Below is a small trained network, with its code and all its weights. Each question gives an input and a class and asks what happens when units are switched off, that is, made to give their printed mean instead of their output.

import numpy as np


def w(rows, s, z=0):
    codes = np.array(rows[::2]) - 128.0
    scale = np.full(codes.shape[1], s)
    scale[-1] = z or s
    return codes * scale


def f(y):
    return np.maximum(y, 0)


def log_softmax(a):
    a = a - a.max(-1, keepdims=True)
    return a - np.log(np.exp(a).sum(-1, keepdims=True))


def net(x, mask):
    res = np.array(x, float).reshape(1, 6) / 4 @ E
    y = f(res @ A[0][:, :-1].T + A[0][:, -1])
    res = res + np.where(mask, y, B[0][:, -1]) @ B[0][:, :-1]
    return log_softmax(res[-1] @ U[:, :-1].T + U[:, -1])


A, B = {}, {}
E = w([
[139,152,137,131,84,188,214,217],'x0',
[139,112,248,151,150,177,2,223],'x1',
[131,150,149,137,173,173,110,83],'x2',
[116,138,122,119,150,81,84,97],'x3',
[23,110,181,12,255,67,198,148],'x4',
[127,130,133,134,87,133,179,179],'x5',
],0.0066)
A[0] = w([
[149,124,202,100,94,104,84,153,29],'neuron 1',
[166,131,86,146,91,163,90,119,45],'neuron 2',
[108,155,84,98,228,107,146,173,69],'neuron 3',
[100,34,105,146,76,100,173,130,254],'neuron 4',
[61,93,157,91,193,52,179,119,69],'neuron 5',
[112,168,1,139,129,102,223,52,50],'neuron 6',
[169,189,129,192,109,127,98,131,18],'neuron 7',
[198,160,69,228,26,116,80,64,92],'neuron 8',
],0.0076,0.0055)
B[0] = w([
[183,139,77,178,174,91,85,158,152],'neuron 1',
[142,3,218,70,113,146,178,138,165],'neuron 2',
[109,170,238,81,69,94,176,113,191],'neuron 3',
[92,187,19,188,128,146,94,84,243],'neuron 4',
[196,96,140,116,76,196,170,60,242],'neuron 5',
[215,142,150,226,221,57,52,254,245],'neuron 6',
[122,88,170,107,106,38,145,99,157],'neuron 7',
[92,103,189,71,64,142,190,94,254],'neuron 8',
],0.0088,0.0068)
U = w([
[91,128,68,142,155,135,100,119,237],'0',
[201,71,136,192,209,45,46,254,88],'1',
[112,49,91,68,124,97,243,97,3],'2',
],0.0074)

Each question gives the input, the list of numbers given to net, and the class t.
The units are the neurons (one row each of A and B). Each row of codes is followed by its name. A weight is (code - 128) times the scale printed after its matrix; where a second scale follows, it is the last column's (A, B and U).
mask holds one flag per neuron, in row order. A switched-off neuron (its flag False) gives its mean, the last column of its row in B, instead of its output. The means were averaged over made-up inputs and are rounded, as every weight is.
A unit's drop is (log p(t) with every unit on - log p(t) with that unit switched off) / (log p(t) with every unit on - log p(t) with every unit switched off).
The circuit of an input: a set's keep is (log p(t) with only the set's units on - log p(t) with every unit switched off) / (log p(t) with every unit on - log p(t) with every unit switched off). Starting from all 8 units, units are removed one at a time, each time the one whose removal leaves the highest keep (on an exact tie, the one counted first), for as long as the keep stays at least 0.8.
units of the circuit, in order: the units of the circuit, biggest drop first
most important unit: the unit with the biggest drop
top k neurons: the k neurons with the biggest drops, biggest first
drop when u is switched off: that unit's drop, to one decimal
input [-2,5,7,2,-8,-2], class 2: top 3 neurons : neuron 8; neuron 6; neuron 2
input [-8,5,-8,-2,-8,2], class 2: top 3 neurons : neuron 8; neuron 6; neuron 2
input [4,-3,-8,-1,3,7], class 1: most important unit : neuron 8
input [-5,0,6,1,7,-2], class 2: units of the circuit, in order : neuron 5; neuron 6
input [5,1,-6,-5,-1,8], class 0: top 2 neurons : neuron 6; neuron 4
input [-7,-4,8,-2,-5,-1], class 2: top 3 neurons : neuron 8; neuron 2; neuron 4
input [-3,4,7,7,-8,4], class 2: units of the circuit, in order : neuron 8; neuron 2
input [1,5,6,1,6,3], class 2: top 2 neurons : neuron 6; neuron 4
input [-8,-6,6,-4,5,4], class 1: top 2 neurons : neuron 6; neuron 8
input [8,6,-4,-1,8,2], class 2: top 3 neurons : neuron 6; neuron 5; neuron 3
input [-7,-6,1,0,-4,4], class 1: top 2 neurons : neuron 6; neuron 5
input [6,-4,0,-2,-7,-8], class 2: top 2 neurons : neuron 8; neuron 2
input [-1,-3,1,-2,2,6], class 1: top 2 neurons : neuron 8; neuron 6
input [-4,3,-1,1,6,6], class 2: units of the circuit, in order : neuron 6
input [2,-5,-4,-3,-2,2], class 1: top 2 neurons : neuron 6; neuron 5
input [-7,-7,7,5,-5,6], class 1: drop when neuron 6 is switched off : 1.8
input [-7,-8,-2,-2,4,-1], class 1: drop when neuron 6 is switched off : 1.3
input [8,-7,6,2,-5,6], class 1: drop when neuron 6 is switched off : 1.5
